In the rows, zero is written as 128.
Each row has a class, written as a number after it.
[ 87 166 108 143 114 133 113 149 136 125 128 117 147 141 114 122 119 127
 134 126 127 177 125 141 124 115 118 120 136 143 125 123 107 114 128 137
 122 183  94 132 140 128 146 122 112 107] -> 6
[112 135 119 123 140 129 128 127 131 138 120 133 117 133 139 132 125 117
 131 142 128 170 130 132 108 126 117 131 130 131 120 135 141 129 126 137
 131 134 121 122 137 137 134 140 109 136] -> 0
[135 140 113 131 127 133 153 139 116 148 122 164 144 122 111 127 152 135
 142 133 131 161 130 139 120 125 121 149 112 137 126 125 105 103 120 130
 109 156 101 125 145 151 123 128 109 118] -> 4
[140 117 139 127 141 128 128 115 129 125 125 130 113 130 137 128 135 128
 127 131 132  98 136 117 120 133 128 128 125 124 115 130 130 132 133 142
 137 121 132 112 122 133 135 136 133 144] -> 6
[ 95 159 118 128 129 123 121 129 126 127 116 131 153 139 130 137 131 110
 114 137 141 203 128 156 117 113 113 140 130 144 142 135 151 139 116 129
 106 150 116 157 152 113 145 124 110 126] -> 8
[131 128 135 126 139 137 118 112 122 128 119 136 137 123 132 141 120 133
 131 131 151 126 139 136 132 122 125 127 119 126 131 134 129 139 114 138
 129 105 155 135 136 118 122 127 136 137] -> 2
[124 143 122 157 121 148 124 171 138 136 122 125 121 122  92 104 132 154
 158 112  94 120 129 132 144 133 121 115 119 132 130 109  75  97 140 126
 133 147  87 116 112 164 101 117 114  90] -> 0
[111 143 105 158 134 136 120 111 121 135 124 134 163 137 124 152 127 139
 126 129 152 154 150 158 140 123 117 134 120 157 138 122 114 140 108 119
 103 123 133 151 156  99 112 123 126 104] -> 0
[149 135 134 161 121 159 102 133 123 120 118 130 156 117  82 131 121 168
 148  96 146  75 151 139 171 124 126 110 103 133 134 114  62 120 104 127
 127  78 152 147 128 114  88  94 153  84] -> 2
[109 109 122 137 168 115  92  69 105 125 150 125 115 155 171 155  98 118
 121 150 150 122 146 137 122 136 125 131 145 149 136 145 142 180 125 126
 101 166 176 124 143 101 147 136 130 167] -> 1
[152 161 108 144 113 149 166 122 155 111 103 119 158 118 118 114 176 127
 113 123 135 125 126 126 121 121 114 148  97 133 124 119 144 120 132 121
 140  85  78 144 145 108 113 139 126 122] -> 6
[126 139 112 175 150 142 117 132 130 125 131 128 169 144 106 128 138 154
 138 121 107 116 148 158 153 132 121 126 118 161 157 112  85 134 126 109
  93 171 101 153 137 115  99 120 118 105] -> 8
[133 111 125 136 160 126 141 125 112 147 132 160 139 133 128 140 145 134
 130 140 140 128 148 145 131 140 131 149 125 141 129 130 104 123 117 133
 110 151 120 125 149 143 117 140 118 133] -> 7
[166 107 139 153 141 134 134 149 100 153 133 185 154 109  91 150 132 171
 161 117 134  90 152 149 154 133 131 130 108 131 121 116  45  88 111 140
 101 138 142 127 126 170 102 105 136  93] -> 2
[155 108 167  99 123 140 108 126 132 116 126 123  64 114 122 121 120 135
 137 119 145  59 134  87 131 135 145 111 135 113 111 130 119 130 138 153
 171  61 174  92  94 142 115 117 153 141] -> 4
[149 110 153  84 154  97 152 125 118 143 120 168  99 120 161 147 147  97
 120 160 133 162 125 120  85 131 133 155 139 122 109 148 168 128 136 154
 121 144 134 107 121 168 158 154 105 175] -> 8
[151 138 144 106 108 139 111 103 113 116 112 139 110 116 115 144 121 122
 121 115 192 114 137 117 141 122 131 129 125 126 110 130 137 132 109 148
 155  25 176 134 130 115 123  98 160 111] -> 1
[100 144 126 128 129 130 116 146 110 147 131 154 145 125 117 140 107 132
 149 133 142 175 132 150 128 116 124 127 134 135 121 130  95 109 111 150
 108 171 133 134 139 150 138 113 114 114] -> 2
[133 120 150 123 123 137  96 141 122 129 139 128  84 124 108 127 106 147
 151 115 142  72 138 106 145 133 145 107 147 131 118 121  81 120 132 152
 144 115 165  96 101 146 116 107 146 115] -> 4
[157 139 132 125 113 145 154 140 144 126 103 131 125 104  85 103 158 136
 132 109 130 119 127 118 134 127 122 136  95 114 118 114 117 104 123 126
 148  71 112 139 126 139 109 126 126 107] -> 5
[123 127 147 109 124 129 103 121 119 127 134 132  96 126 126 135 111 128
 136 126 157 109 136 114 129 126 139 119 143 133 118 131 119 135 127 154
 140 108 169 107 118 130 129 113 141 132] -> 4
[142 121 145  92 129 125 147 137 137 132 111 140  74 109 141 124 140 112
 127 144 116 142 120 103  93 129 126 135 130 108 100 137 163 112 147 151
 155  97 119  91 106 163 136 151 113 155] -> 0
[146 121 141  94 131 132 137 138 100 154  99 182 133 115 105 138 141 126
 145 128 156 198 139 130 108 124 117 141 103 109 112 149 115  96 100 146
 130 106 137 131 153 160 130 117 115 121] -> 4
[133 125 131 107 132 117 152 100 143 110 127 104  87 124 180 127 142 105
  93 155 136 109 117 109 106 126 131 149 134 135 127 137 187 159 141 133
 153  98 126 113 121 114 136 166 131 182] -> 3
[143 117 118 147 163 109 163 140 127 144 136 158 133 133 133 127 159 130
 135 153  82 130 128 144 114 140 127 153 126 147 132 121 110 118 147 124
  83 226  81 113 125 168 132 156  90 146] -> 8
[122 118 145  94 133 113 120 119 110 135 119 138 102 126 151 143 114 112
 119 143 155 166 132 122 114 122 128 132 131 124 119 148 151 135 107 148
 152 109 159 119 133 141 145 131 127 151] -> 3
[171 113 134 160 139 154 125 126 103 137 112 161 169 117  83 144 138 173
 149 103 152  80 162 148 171 129 124 125  89 127 133 115  63 109  92 124
 119  73 150 151 143 124  84  99 151  86] -> 2
[171 115 154 116 123 129 134 119 125 129 118 146  91 110 128 148 136 135
 127 124 156  66 142 107 133 135 139 130 127 126 103 123 120 124 129 148
 152  41 161 104 109 143 109 126 151 124] -> 0
[131 117 160  95 134 121 116 122 135 124 125 123  56 118 153 132 111 115
 125 139 135  93 129  93 110 131 137 119 150 120 103 136 158 141 147 161
 163  80 162  84  93 145 134 141 137 159] -> 0
[176 128  98 168 134 142 163  89 119 126 127 154 169 123 116 143 171 143
 114 123 154  89 146 150 148 132 119 164  96 149 130 112 114 130 115 103
  99  85 116 153 153 104  98 123 138 108] -> 1
[122 151  99 167 128 137 143 138 140 130 136 118 136 132 122 121 144 144
 132 129 108 107 133 141 140 130 125 134 129 156 136 105 104 123 143 118
 111 152  85 123 126 127 106 138 115 108] -> 0
[ 99 157 121 121 115 127 125 116 135 121 119 110 136 129 121 125 120 113
 120 124 158 156 128 132 129 114 122 134 129 140 127 129 140 144 116 130
 128 109 133 155 145  97 136 128 126 120] -> 5
[138 103 148 129 156 116 116 127 125 132 139 136  93 132 138 131 117 136
 142 135 116  77 140 106 118 140 139 118 138 128 107 134 100 127 143 150
 134 161 142  88 104 156 139 139 128 149] -> 6
[154 132 143 131 110 142 118 113 142  99 119  98  99 116 126 121 130 140
 109 115 148  53 136 105 154 128 137 123 122 139 129 120 126 146 123 133
 168  40 154 122 111 106 100 124 159 125] -> 3
[120 144 146 108 108 157 117 169 145 120 108 105  99 121  91  87 138 125
 136 109 121 135 116 113 132 129 126 116 127 107 121 125 128 102 138 149
 178  84 103 117 112 149 115 121 126 113] -> 7
[138 129 104 180 152 140 123 102 119 125 127 138 184 142 118 146 144 152
 127 121 141 109 158 159 146 132 116 134 101 153 140 122  91 141 106 110
  97 140 118 155 160  95 112 120 134 105] -> 6
[165 136 101 167 130 143 153 122 122 130 131 148 148 121 101 127 157 151
 134 121 129  91 138 144 150 135 125 149 103 146 131 106  89 113 131 114
 104 127 106 132 134 139 103 120 128 100] -> 1
[104 136 110 167 146 139 115 126 133 127 141 106 141 140 111 115 117 145
 142 121 113 114 139 143 148 130 121 120 124 148 143 115  79 140 125 111
 106 173 115 147 134 115 116 127 118 109] -> 5
[175  85 140 131 159 116 136 110  94 148 139 179 102 122 127 152 129 140
 144 137 141  77 145 122 134 144 137 143 122 128 105 129  89 116 122 143
 112 132 162 100 120 172 127 122 134 130] -> 1
[140 164 109 136 100 151 158 142 147 119 117 128 136 113 105 107 165 136
 131 121 125 123 123 124 131 121 127 143 114 141 131 111 116 105 140 124
 133 115  76 129 130 130 102 130 121 111] -> 4
[134 101 142 121 151 115 118 124 117 130 140 131  89 130 150 137 111 130
 130 143 132  98 136 116 128 135 138 127 141 135 123 135 113 139 125 140
 140 143 153 103 116 150 132 135 127 151] -> 3
[108 104 138 116 161 107  95  98  89 140 133 147 129 141 160 168  96 124
 120 149 164 174 151 146 123 127 124 131 134 146 134 154 128 156  90 139
 117 144 182 132 151 118 147 128 129 148] -> 3
[ 89 141 125 124 141 122 110 114 122 133 138 127 128 137 157 147 100 115
 129 147 149 155 127 142 116 114 126 130 145 138 129 137 139 152 122 144
 113 167 152 126 139 119 150 134 122 153] -> 2
[150 134 145  98 114 130 154 131 134 126 115 144 106 102 132 127 143 118
 125 133 150 109 121 112 117 117 134 142 125 113 106 127 150 114 134 155
 147  78 134 114 114 146 129 137 133 144] -> 2
[108 132 115 136 146 122 136 141 129 142 127 141 141 139 135 123 136 122
 139 145 101 185 123 141 101 130 113 136 123 130 123 136 114 112 134 132
 110 217  82 118 140 158 155 146  93 139] -> 6
[160 151 118 152 108 150 156 127 163 100 115 101 131 117 114 102 172 137
 115 115 118  67 123 113 131 127 122 138 104 131 122 109 129 123 147 120
 148  81  83 127 120 114 109 138 138 123] -> 6
[168  91 156 124 157 127 110  91  97 138 115 166 119 120 132 170 123 144
 129 127 173  92 168 129 140 141 133 128 110 130 117 137 113 143  98 141
 131  40 197 126 138 120 105 115 154 125] -> 0
[ 67 154 103 160 146 142 115 139 158 114 154  69 117 156 145  88 126 119
 123 140  89 122 112 140 125 132 123 127 152 151 155 117 131 160 167 118
 123 214  79 118 122 117 128 154 102 154] -> 7
[137 135 131 141 121 144 125 133 125 129 125 140 141 117 111 135 127 146
 140 118 147 102 138 138 148 122 131 127 121 133 126 116  93 116 118 138
 124 112 137 136 130 131 109 115 139 108] -> 2
[ 85 116 131 122 167 125  85 125  94 148 131 149 149 151 131 148 102 121
 139 141 150 210 154 159 118 129 120 127 134 138 136 156 117 141 102 143
 110 178 151 142 163 128 140 125 110 133] -> 7
[142 131 119 149 133 141 151 146 126 137 124 141 142 125 103 117 162 140
 132 123 127 106 131 142 142 136 125 148 113 134 132 116  97 110 126 125
 124 123  94 130 138 147 105 130 124 111] -> 7
[137 127 126 116 135 134 125  91 124 118 120 129 112 126 146 136 133 113
 113 136 163 131 133 124 119 126 123 143 120 129 124 137 166 150 125 134
 138  82 153 131 139 110 131 130 137 149] -> 1
[142 119 142 101 136 113 162 121 140 132 128 137  87 113 140 120 141 108
 124 145 129 112 118 103 101 132 134 149 135 121 102 129 147 128 146 145
 137 129 130 107 112 155 143 157 113 163] -> 5
[118 128 131  96 129 115 148 131 140 126 125 121  92 122 161 118 134 103
 112 156 117 167 113 114  97 124 124 143 136 127 120 142 169 128 139 143
 149 147 110 107 120 151 150 158 104 169] -> 3
[123 127 135 129 127 144  93 137 119 129 128 132 116 128 103 124 114 147
 150 113 136 120 144 125 142 129 131 110 130 133 132 127  89 119 119 140
 132 129 143 119 123 132 114 107 134 108] -> 4
[129 132 145 105 125 128 120 118 119 130 118 149 122 115 134 151 115 121
 128 133 172 133 135 126 123 115 131 132 131 125 111 137 138 131 110 158
 134  89 169 126 133 126 133 122 142 137] -> 2
[106 116 139 110 151 117 108 116 115 143 129 143 103 132 155 152 103 116
 130 148 137 174 140 132 103 128 121 123 140 129 116 147 144 140 121 146
 124 139 156 113 131 139 147 136 116 147] -> 0
[100 164  78 180 125 148 151 135 157 123 127  95 160 144 130 106 151 135
 123 132  90 143 121 152 131 123 107 139 117 154 154 105 127 132 149  97
 103 178  54 143 142 111 110 151 100 114] -> 0
[120 181 104 155 102 146 158 155 162 115 115 109 155 123  99  96 170 129
 120 121 100 146 114 146 136 118 117 143 117 149 146 103 132 113 143 113
 119 141  55 152 129 125 113 132 109 104] -> 8
[107 151 155 120 106 151  89 138 156  97 130  67  66 124 130 104  95 131
 131 114 129  51 111  95 145 118 144  93 148 122 125 117 134 145 149 155
 181  73 155 101  88 115 122 119 160 137] -> 2
[132 147 149 119 116 124 116 113 143 101 130 105 107 126 139 134 132 118
 105 129 148  82 131 118 136 124 138 127 147 152 132 121 155 155 143 141
 138  79 146 130 108  97 123 126 147 141] -> 8
[125 136 104 150 143 119 148 110 127 132 134 142 156 138 142 138 148 123
 117 143 132 139 138 147 114 125 119 150 121 146 122 129 129 134 125 128
  96 171 103 131 151 120 145 146 113 136] -> 6
[148 138 130 109 113 132 153 116 134 124 120 137 109 115 133 129 152 119
 119 135 151 114 123 112 115 121 131 147 123 130 114 128 147 128 131 139
 140  84 131 115 127 127 126 134 133 141] -> 4
[131  99 132 134 159 103 116  99  90 143 147 159 137 137 158 176 110 136
 120 147 166 128 157 149 136 133 132 141 134 158 133 138 103 148  97 132
  99 153 176 129 146 127 134 126 133 139] -> 3
[180 121 160 119 113 142 129 131 152 101 118 110  74 110 115 111 142 139
 129 108 135   7 128  76 138 137 147 113 129 114  99 114 119 118 152 152
 184  41 138  91  83 138 110 125 161 131] -> 6
[102 152 100 167 136 155 126 137 140 122 126 102 157 144 110 105 148 136
 126 122 118 133 131 155 144 130 115 136 118 146 154 118 106 137 130 109
 121 148  83 149 151 110 104 135 116 114] -> 7
[109 143 120 129 130 136 141 147 147 130 129 125 118 120 137 112 134 125
 136 142 103 148 113 131 113 122 122 133 130 124 131 124 127 113 147 135
 125 178  92 117 123 152 134 146 103 148] -> 2
[121 139 122 162 109 142 131 158 157 112 146  78 103 127 111  94 132 147
 131 119  93  65 115 116 154 130 135 120 140 145 137 102  90 120 158 122
 150 148 102 110  92 139 105 134 130 115] -> 3
[132  94 142 126 172 128 110 111 107 138 135 146 122 138 137 142 126 131
 131 137 148 112 153 136 128 142 130 133 129 131 131 141 120 146 118 139
 124 128 159 122 140 131 118 133 131 150] -> 7
[125 160 118 124 102 145 137 121 138 116 118 118 133 123 118 117 149 124
 118 123 148 135 124 131 128 116 123 139 119 137 133 120 140 129 127 129
 135  90 115 135 138 108 121 124 132 122] -> 4
[ 76 153 109 131 133 115 130 166 138 142 136 124 112 145 129 102 123 113
 148 143  94 183 106 130 103 122 113 125 151 125 122 124 114 103 150 145
 126 252  69 102 131 175 166 140  83 141] -> 6
[140 154  87 164 126 147 151  91 146 101 134 101 142 136 137 121 155 126
 104 132 140  87 128 139 141 125 118 151 120 155 141 108 146 155 139 104
 114 108 103 144 141  84 114 138 132 130] -> 1
[141 148 108 153 118 160 124 114 118 122 108 139 172 126  90 127 142 144
 130 109 153 159 144 154 152 123 108 136  91 139 138 120 103 119 100 114
 116  92 119 165 161 111 103  99 135  83] -> 1
[142  96 141 130 164 112 123  97 122 124 150 132  95 128 171 150 120 132
 128 146 142  44 141 115 128 135 143 132 142 135 128 129 135 160 144 138
 122 138 168 102 113 120 124 146 139 181] -> 2
[149 129 144 126 125 135 122 102 125 117 125 132 124 116 134 149 124 136
 122 123 175  68 142 128 146 122 139 130 125 132 122 123 125 145 115 143
 135  57 176 134 126 106 114 118 160 131] -> 2
[153 109 142 112 150 123 142  94 117 129 116 143 114 120 134 142 136 122
 119 134 159 111 144 121 122 131 127 143 112 123 116 135 138 145 110 131
 132  76 162 137 139 118 128 139 136 147] -> 5
[121 131 117 185 137 157 104 115 146 109 150  77 132 145 110 106 130 162
 140 112 109  41 141 132 162 132 129 115 121 156 157 105  81 161 148 103
 120 138 135 126 115  91  89 122 145 120] -> 4
[134 123 145 110 140 123 122 125 106 142 118 167 129 116 127 154 112 129
 142 135 165 137 142 130 126 119 133 133 126 125 112 138 114 120 108 158
 123 117 165 120 137 146 130 121 131 130] -> 2
[120 132 133 108 134 122 103  70 117 114 134 120 102 137 169 154 108 102
 104 142 187 123 137 125 120 124 134 137 145 140 121 140 176 176 124 147
 133  84 190 128 134  94 149 127 149 160] -> 1
[107 134 119 148 140 120 113 122 125 134 141 127 121 135 143 147 114 134
 132 139 132 124 142 139 131 131 132 128 142 155 131 125 112 144 136 132
 109 156 133 118 127 122 123 135 122 126] -> 0
[130 150 132 119 112 142 125 120 148 114 107 108 102 120 132 124 133 119
 114 126 140 124 124 117 123 124 123 125 124 123 121 126 161 139 132 139
 158  55 134 123 122 114 120 134 138 129] -> 0
[171  99 147 121 139 111 144 128 114 133 134 152  93 112 136 144 135 138
 127 136 138  66 137 108 133 137 146 142 130 134 108 129 101 120 125 144
 141 106 152  96 106 162 120 136 138 139] -> 3
[131 107 134 132 151 133  96 113 106 134 136 143 111 134 128 140 106 136
 143 129 139 121 143 130 134 137 128 122 130 132 123 135 103 132 122 139
 121 139 160 117 124 142 131 113 131 126] -> 1
[119 109 133 135 155 126 118 132 115 139 142 140 121 137 129 135 128 130
 130 138 134 121 142 138 128 139 130 136 139 138 127 133 104 131 130 141
 116 157 137 115 133 142 125 136 119 137] -> 7
[158 134 115 113 114 135 200 163 136 138 103 148 118 106 120  91 186 122
 118 143  92 174 111 115 104 124 114 165 104 113 117 122 158  82 134 126
 146 134  42 106 133 177 124 164  90 137] -> 3
